What can hang from each mark
Q664: Q545 Q612
Q790: Q261 Q545
Q835: Q180 Q744 Q790 Q822
Q434: Q822
Q180: Q612
Q612: Q664 Q822 Q835
Q744: Q545 Q612 Q822 Q961
Q201: Q545 Q744 Q790
Q961: Q180 Q545 Q612 Q835
Q545: Q201 Q664
Q204: Q201
Q822: Q204
Q261: Q201 Q434 Q822 Q835

Each row was made from one small tree. Brackets hold a mark, then the marks that hang from it, in the order of their numbers. Every link used is in the known rows. Write each row's tree.
Known rows
{Q545 {Q201 {Q744 {Q961 Q180 Q835}} Q790} Q664}: [  -2   33  -80   70  -66   88  156 -107  -68 -150  -28 -123  -69 -172
  -82    6   -6   48  -53   80 -185   16   51   65  101  -53  244 -289
  -12  142  208  255  -64  -49  -90   58   90  -91   -4 -141  -80 -417
  211   10  169  231   45]
{Q180 {Q612 {Q835 {Q744 Q545 {Q822 Q204} Q961} Q790}}}: [-134   82    6   63 -278  -85  -91   28   22  137   28  -80  -32  -55
  -37  102   56   56   66  113    5  287  119  -97   42 -202  220  -48
  -63   -9  223  -93  -14  124   41 -195  -75  115 -188  -82 -123   39
 -161 -220   76  143  307]
{Q835 Q180 {Q744 {Q612 Q664} {Q822 Q204}} Q790}: [-152   30 -206  328   -4 -239  108   10  115   22  -50   33 -239 -244
   19   71  266 -156   80   42   93  285  209   32  116 -332  417  -85
 -152  142   44  104  -97 -251  170 -220   -7  260 -280 -308  -70 -137
   -6  -24  166   71   68]
{Q961 {Q545 {Q664 Q612}}}: [ -90 -127   -3   24 -234   93  -38 -302  -90  -69  145 -396 -103   23
  -53 -127   93  -52  119   12  143   18  288 -132   85   -1  163 -176
  -76   19  160  163   47   66  183   20   20 -282  -13 -257    0  -88
  141 -145  -33   93  -50]
{Q261 Q434 Q822 Q835}: [  85  262  212 -186 -270  417 -177   22  -15  100 -271  221   98  -49
 -245  106  202  -12   72  -80  193  322  191   -7   17 -198  273 -244
  -29   39  306  103 -205  -96  106  224   18   41 -198 -194 -304   38
 -191 -132  -15 -378  194]
{Q434 {Q822 {Q204 {Q201 {Q744 Q612} Q790}}}}: [  70   91   17  125 -106  -11 -185  -68 -118   86 -112  -17   49   62
 -105   43   45   -9   65  -21  128  134   71   54  108 -146   25  -44
   77  -81  190  100  -31  -62  334  224 -136 -116 -115 -133  145 -145
 -120  -87 -108   34  145]
{Q822 {Q204 {Q201 {Q744 Q545 {Q961 Q180}}}}}: [ 132   10   57  109  -76    5  -77 -138   41   60 -103 -319  -83  214
  -82  -92   51  -48  -10   -4  161   78   55   24  216  -52   97 -119
  108  -51  136  127  -86 -200  107   89  -17 -141  -17  -66  122 -206
  -34 -143   -7  -96  -72]
{Q434 {Q822 {Q204 Q201}}}: [  90  -20   15  108 -208    7 -219  -91 -116  170 -205  -54   35  163
  -92  -24  106  -49  110   19  162  112   82   77  108 -133   42  -83
   92  -88  240   85  -62 -110  348  244 -110 -166 -122 -146   87 -123
 -158  -91 -108  -87  113]
{Q201 {Q545 {Q664 {Q612 Q822 Q835}}} {Q790 {Q261 Q434}}}: [ -90  121   32  -83 -214  259  -45  -21 -122 -197   86 -196   57 -220
  -64   24  -10   71  -32  -84  -93   95  157  -11  -30  -80   65   50
  -87  -62  178  264 -127  371   49   69  -64  -30   78   37 -239 -239
  112  -66   90  197  285]
{Q434 {Q822 {Q204 {Q201 {Q790 Q261}}}}}: [  76   -2  -29  126 -207   57 -215  -38 -154  157 -194  -62   90  123
 -124  -28  116  -43   63   16  114  119   91   87   56 -138   -8   16
   53 -113  282  114  -75  -74  256  269  -95 -145  -81  -43   81 -143
  -89  -97 -127  -54  188]
{Q201 {Q545 Q664} {Q744 {Q961 Q612}} {Q790 Q261}}: [ -81   55  -50  -65  -59  196    2   38 -135 -214  251 -184 -112 -190
  -22  -86 -178   47  -74  -44  -86   54   96  -69   26 -119  101  -41
  -16  -33   75  400   20  343  -96  290   33  -37   96  155  -38 -318
  372  -90  222  338  323]
{Q744 {Q822 Q204} {Q961 Q545}}: [  10 -351  -94   59 -213    6   -6 -193  -60   52  -36 -326  -79   52
 -191  -89  188 -124  169  -40  125  329   74  -13  212 -185  295 -397
  148   84  181  129  113 -183  115  144   36 -229 -296 -216  -93  -50
  -25   11 -116 -193   76]
{Q790 {Q545 {Q201 Q744} {Q664 Q612}}}: [ -40 -224  -67  108 -117  -72   -6 -155  -73 -319  158 -256 -107 -123
 -103  -90  -14   94   47   22  -78  113   99  -37  129  -14  284 -265
 -120  -16  121  166 -127   94   99  165  -40  -98    9 -254   25 -272
   88 -155   20   70 -102]
{Q835 {Q744 {Q545 Q201} Q961} Q790 {Q822 Q204}}: [ -97  -35 -217  256  -26 -326   37  -11   78   48 -239 -200  -36  -53
 -370   27   38 -100   58   23   34  368  195   44  162 -284  363 -257
  -76   64  273  140 -327 -173   42  -47    7  272 -394  -60 -150 -206
  -38  -89  122  148  103]
{Q822 {Q204 {Q201 {Q545 {Q664 Q612}}}}}: [  15   30   82  103  -81  -45 -110 -162   63  -14  -63 -326  -59  148
  -50 -105   52   38   62   30  129   53   70   58  248  -60    3 -111
  100  -74  138  155 -132  -92  204   64  -76 -160  -22 -185   67 -232
   -2 -101  -51  -41  -54]
{Q790 {Q545 {Q201 {Q744 {Q612 Q835} Q822 Q961}}}}: [  44 -230  -72   18 -104  -60   -5  -74  -88 -237  123 -163 -100  -83
  -75   26   17   89   94  -22  -53  246   57  -70   69  -69  406 -246
  -67  -50   97  123 -107   -9   92  172  -52  -64  -39 -211   -9 -150
  -81 -149  -15  -95  -43]
{Q744 Q545 {Q822 {Q204 {Q201 {Q790 Q261}}}} {Q961 Q612}}: [  47 -232  -26  130  -78   15   39 -147    8  -37   34 -215  -31  101
 -261  -20   76  -50  145 -146   -6  365   26   17  237 -143  203 -205
   74  134  164  126  -42 -202  109   60   50 -137 -224  -77  -25  -91
  -21  130 -170 -110   19]
{Q201 {Q790 {Q545 Q664}}}: [ -84  -28   12   23 -282   93 -104  -91 -237  -25   37 -326  -30  -67
    6  -86  -35   98   49   84    4  114  288   43   68 -131   96  -39
 -255 -130  213  289   -5  209  -34   60  -78 -179  -43   48 -123 -144
   54 -280  -55   57   29]
{Q201 Q545 {Q744 Q961}}: [  28  -14   27 -142 -125  120 -129  -26  -95 -101  181 -288 -238  -42
   89  -49 -135    4   46  -30  111   66   93 -148   10 -118  239 -252
  113  -85   23  301   11  167  109  294  -27  -96   36  -45  -47 -180
   73 -199  267   88  158]
{Q261 Q434 {Q835 {Q744 Q961} Q790 {Q822 Q204}}}: [ -91  248   13   -2  -62  159  -98   38   69   77 -295   44  117  -53
 -359  180  105 -105   12  -71  148  305  161   55  100 -313  326 -286
   30   71  286   87 -282  -98   29   83   99  259 -353 -142 -302 -154
  -41  -70   43 -133  312]
{Q180 {Q612 {Q664 Q545}}}: [-173 -186   36   75 -352   -6 -167 -138   22   85  159 -211  -69  104
    8 -104  141   15   50   82  128  126  244  -58   68 -117  138   10
 -109  -71  239   -7  185  219  249 -165  -63 -115   -3 -183  -96   50
  -14 -194   51   94   92]
{Q961 {Q545 {Q201 Q790} {Q664 Q612}} {Q835 Q180 Q744}}: [   7  269  -31   28   96  -89  169 -167  -29 -200  150  -85 -113 -117
 -191 -105  159  -68    5   41   11   80  214  -80   33   97  307  -38
   52  186  136  291  -68   20  -12  -24   50 -189   25 -342   56 -251
  226   70   77  249 -132]
{Q180 {Q612 {Q822 Q204} Q835}}: [-109  127   34   14 -412  -62 -161   26   47  238  -57   98   26   66
  -34   71  149  137   19   78   55  248   22  -75   27 -192  115   41
   45  -80  210 -223   51  225  175  -80 -247   36 -119  -66 -120  102
 -327 -224   88   82  333]
{Q664 {Q545 {Q201 {Q744 {Q822 Q204} Q961} Q790}} Q612}: [ -48  -78   17  183  -14  -72  -24 -229  -56 -318  218 -283  -13 -132
 -269   85  -51  109  -41  -53  -73  165  163  -42  159  -13   58 -190
  182  124  257  163  -47  -23  130  -54 -128 -110  -21 -337   37 -198
   20   60  -27  245   18]
{Q961 Q545 {Q612 Q822} {Q835 Q180 Q744 Q790}}: [-102  309 -101  -28   69 -125   93 -120    0   19   70  345 -189  121
 -117  -22  194 -150    7   40  157  189  276 -176   56   49  332  271
   37  164  101  177   79   28  196   53  -42  -33  -47 -166  173  -60
   41   21   84  261  103]
{Q180 {Q612 {Q822 Q204}}}: [-157   28  -51   92 -388  -69 -219  -39   53  210  -48  -48   -9   56
  -48   -1  210  103   27   65   90  257   62  -53   46 -224   53   14
   -5  -50  227 -158   93  154  274   13 -265  -32 -149  -99  -74   97
 -262 -241   12   98  242]
{Q434 {Q822 {Q204 {Q201 Q790}}}}: [  71   42   25  110 -197    9 -214  -85 -152  168 -201  -55   64  126
 -102   -7   78  -28   88   31  140  128  110   99  102 -148   -2  -26
   67  -99  261  123  -53  -76  299  219 -124 -165 -122  -88   69 -138
 -134  -99 -127  -33  133]
{Q790 {Q261 Q201 Q434}}: [  43 -166 -111  -54 -233  575 -190  -20  -10   -1 -116 -341  -32  -22
  -38  169  268  -39  -12 -179   69  184  163  -83 -185 -109  166 -111
 -186 -169  325   61 -253  -80   74  234  157   -6    2  -39  -78 -130
   59 -153  -42 -240   87]
{Q612 {Q835 Q180 Q790 {Q822 Q204}}}: [  27  245  -69   85 -225  -49  -47  116  -13  278 -218  133 -104   90
  -27   58  147    3   87  130  137  227  149   38   79 -166  296  -51
   12   15  128   24 -218  -55    7 -146   -9  185 -176   15 -200  -58
 -242 -168  136 -167  196]
{Q961 {Q180 {Q612 {Q835 Q744 Q822}}} {Q545 Q201 Q664}}: [  38   18  -53   67 -197 -147  144 -208  128  -66   -9 -146   23  -36
 -134 -129  311 -106   13   57   74  114  194  -91   64  116  347   65
  -63  171  149   44   18   -5  194 -194  -55 -164   94 -261  -85  -93
   58    7   68  152 -108]
{Q180 {Q612 Q822 Q835}}: [-124  117   30  -48 -465  -16 -162   36   -6  211  -14  123   17   24
   32  111  154  126   48   97   36  217   60 -129  -77 -195  150   33
  -31  -61  251 -197   51  200  203  -83 -222   25  -90  -61 -183  132
 -320 -235  142   90  334]
{Q664 {Q545 Q201} {Q612 {Q822 Q204}}}: [ -70 -111   -1  205 -136 -136  -43 -275   23 -218   80 -158    8   -3
 -274   58   65  116  -37  -80  -35  152  142  -22  150   -6   64 -108
  208   82  249    4  -94    1  299  -78 -267  -97  -12 -396   13 -131
 -170   68  -13  190   -7]
{Q612 Q664 {Q822 Q204} Q835}: [ -63 -135  102   12 -405  -71   55  -48   50  256 -201  244    6  203
  -84    2  105  -42   -5   12  120  131   76   43  148 -196  336  -44
  104 -212  173 -142   58  215  100 -111  -67   69  -83  -91 -215 -112
 -203  -38  318  -52  291]
{Q201 {Q545 {Q664 Q612}} Q744 Q790}: [-103  261   78  -25  -93   57  -73  -20 -149 -209  264 -268 -104 -251
   48  -40 -192  106   -1   13    9   -4  185  -73   54  -82   36  -67
  -43  -75   47  401   20  370   34  152 -116  -86   82    0  -46 -302
  214 -158  241  396  188]
{Q744 Q545 Q822 Q961}: [  53 -325  -36   40 -309  112  -15 -125 -116   22   51 -361 -112   -4
 -103   -9   85  -77  245 -109   22  306  108  -57   70 -185  375 -458
   -9  110  155  138   -1 -141  117   31   52 -177 -260 -153 -236   -1
 -139    6   -7 -197    9]
{Q261 Q434 {Q822 Q204}}: [ 133  -18  114  -85 -234  269 -178  -87   31   76 -352  -50  -18    2
 -270   17  191  -52    5 -121  189  383  141   41  204 -175  189 -257
  -61   -3  302   96 -164  -71  239  229  -40   15 -279 -156 -113  -18
 -249 -202 -114 -270   82]
{Q744 {Q612 Q664} {Q961 Q835}}: [ -39 -226   39  -80    3  197   50 -213   83  -81  113  -57 -123   56
  -47  136   36  -19    7  -49   11  189  133 -109  138 -109  402 -316
  128   84  121  -38  161  -27  194 -175  230  -90 -133 -402  -91  -37
   33   -5   -4  -88   64]
{Q545 {Q201 {Q744 Q822}} {Q664 {Q612 {Q835 Q180}}}}: [ -28    1  -76  158 -110  -60  146  -49   38 -220   69   22 -101 -269
  -83   90   91   77   78   30 -158   66  -56  -27   82  -90  306 -407
   40  203  137   65 -178 -127   80   21   18   31  -61 -384  -82 -330
   54  100  240  158   64]

Write each row's tree
[ 125  -61   21  -13 -180  184  -58  -98  -70   -9   94 -318 -188   33
   -5  -24  -55  -76  -12  -67  107   73  147 -157   20  -55  294 -241
   31   22   71  150   28    6   42  106   49 -112   18  -35  -14 -107
   -4 -193  196   19   32] => {Q201 {Q744 Q545 {Q961 Q180}}}
[ -33   71  -47   64 -139   41 -110   -6   15    6   69  -74 -121  -42
    8   99   31   64    2  -88  110   91   50 -149   41 -177  192 -181
   15  -65   47    4   45   31  241  187 -162    8  -70 -178  116  -65
 -136 -204  161  122  183] => {Q201 {Q744 {Q612 {Q822 Q204}}}}
[-154  -13  107   29 -294 -121  -39  -44   33   39  125  -49    7  -19
  -49   21   49   60   -8   97   21  140  216  -64   11 -141  207   80
  -99  -97  281  -20   57  269   78 -267  -83   26   12 -158 -149  -19
  -16 -139  194  244  185] => {Q180 {Q612 {Q664 {Q545 {Q201 Q790}}} {Q835 Q744}}}
[   5   80  -83  -33  -54  146   85 -161 -142  -84   93 -214   -9   87
 -149 -164  153  -30   60   62  -13   -1  211  -44   40  187  244  -28
  -22   25  209  312   25   77  -56  121  112 -322  111 -159   78 -254
  231  -15  -72  105  -13] => {Q961 {Q545 {Q201 {Q790 Q261}} Q664} Q835}
[ 112  191   15  -53 -324   19  -80  136  -17  245 -151  110  -91   80
    6   45  177   22  122   53  165  168  115  -54  -50 -166  319 -129
   16   14  139   13 -187  -30   81  -52  -41   49 -109  -61 -267   49
 -278 -134  219 -233  117] => {Q612 {Q835 Q180 Q822}}
[-184  191    2  135 -195   83  -89  -42  -73   64  -26   60   36   12
  -89   24   48   80   76  128   57  139  218   40  107 -138  205  -79
   17  -35  141   61  -96   51  -53   -1  -31   43  -86 -140 -152 -147
   -6 -153   -5  -82  238] => {Q261 {Q835 {Q790 {Q545 {Q664 {Q612 {Q822 Q204}}}}}}}
[ -43  -81  -74  151  -80 -297   26   -4  198  -61  -36 -163    3  -95
 -278   43  153  -51  134 -157  122  240  210 -105   15 -237  431 -226
 -185   11  172   46 -219  -70  329  -64  -81  117 -218 -339 -148  -20
  -89    1  215  113  -89] => {Q835 {Q744 {Q545 Q201} {Q612 Q664}} Q822}
[   7  135 -149  134 -175  138 -124  226   98  138  -79  -11   46  -14
 -170  -43  303  -11   20  -55  133  141  101  -65 -131 -222  233  -28
   13  -11  157   11 -218  -92  -32  191   -5   90  -28 -121 -123   15
   18  -89  121 -209  247] => {Q790 {Q261 {Q835 Q180 {Q744 Q612} {Q822 Q204}}}}
[  13  116  -87   88 -202  275 -111  148   16   82   50 -119  -30  -38
  -42  -15  217    0   33  -70   82   62  167 -120 -210 -168  244    7
  -52  -32  119   48 -205  -47  -79  129   28   17   86 -116 -102   16
   52 -135  122 -165  192] => {Q790 {Q261 {Q835 Q180 {Q744 Q545 Q612}}}}
[ -47   59   82   48 -137  -91   61 -168  -99 -286  184   46   43 -134
 -243  205 -105  145  -98  -52 -144  151  115  -99   27  -24  143  -97
  212   81  280   39  -99  107  105 -136 -202   14   27 -237  -87 -174
 -127   70  177  320  168] => {Q664 {Q545 {Q201 {Q744 Q961} Q790}} {Q612 Q822 Q835}}
[ -27   75  -60  -29 -113  108  -71   18   33   53  -65  225 -103   98
  -80  118  115   14   41   -7   83  248  176  -81   71  -90  265   98
  -89   75  152   19 -157   26  171   20   37  132  -76  -35  -65   -4
 -113 -107   -7  -76  191] => {Q961 {Q612 {Q835 Q180 {Q790 {Q261 Q434} Q545} Q822}}}
[ 103  272   -7  -19   11 -114   50  -40  -72   12   63  -94  -94   84
 -131 -181  270 -178   92   26  218  140  192  -85   40   54  299   40
   57   66  129  334   33 -103   47  118  -13 -246  -39 -192  110 -112
   67   14   33  -10  -93] => {Q961 Q545 {Q835 Q180 {Q744 {Q822 {Q204 {Q201 Q790}}}}}}
[   9  108   78   90 -107  -25 -100 -122  -19   49 -101 -341  -34  137
  -26 -127   26   52   54   54  114   54  112  124  231  -96  -32  -28
   22 -127  158  258 -116  -43  104   72  -97 -176  -20  -37   34 -261
   26 -136  -61   -6  -33] => {Q822 {Q204 {Q201 {Q545 Q664} Q790}}}
[-183  -84   10   89 -325 -180 -121 -104  112  119   16    7   -9  115
  -48  -97  217    5   33   68  127  227   73    1  114 -198  125   83
  -10 -106  207  -85  123  174  343  -68 -176  -27  -68 -118 -110  -26
 -111 -128  102  101  149] => {Q180 {Q612 Q664 {Q822 {Q204 {Q201 Q545}}}}}
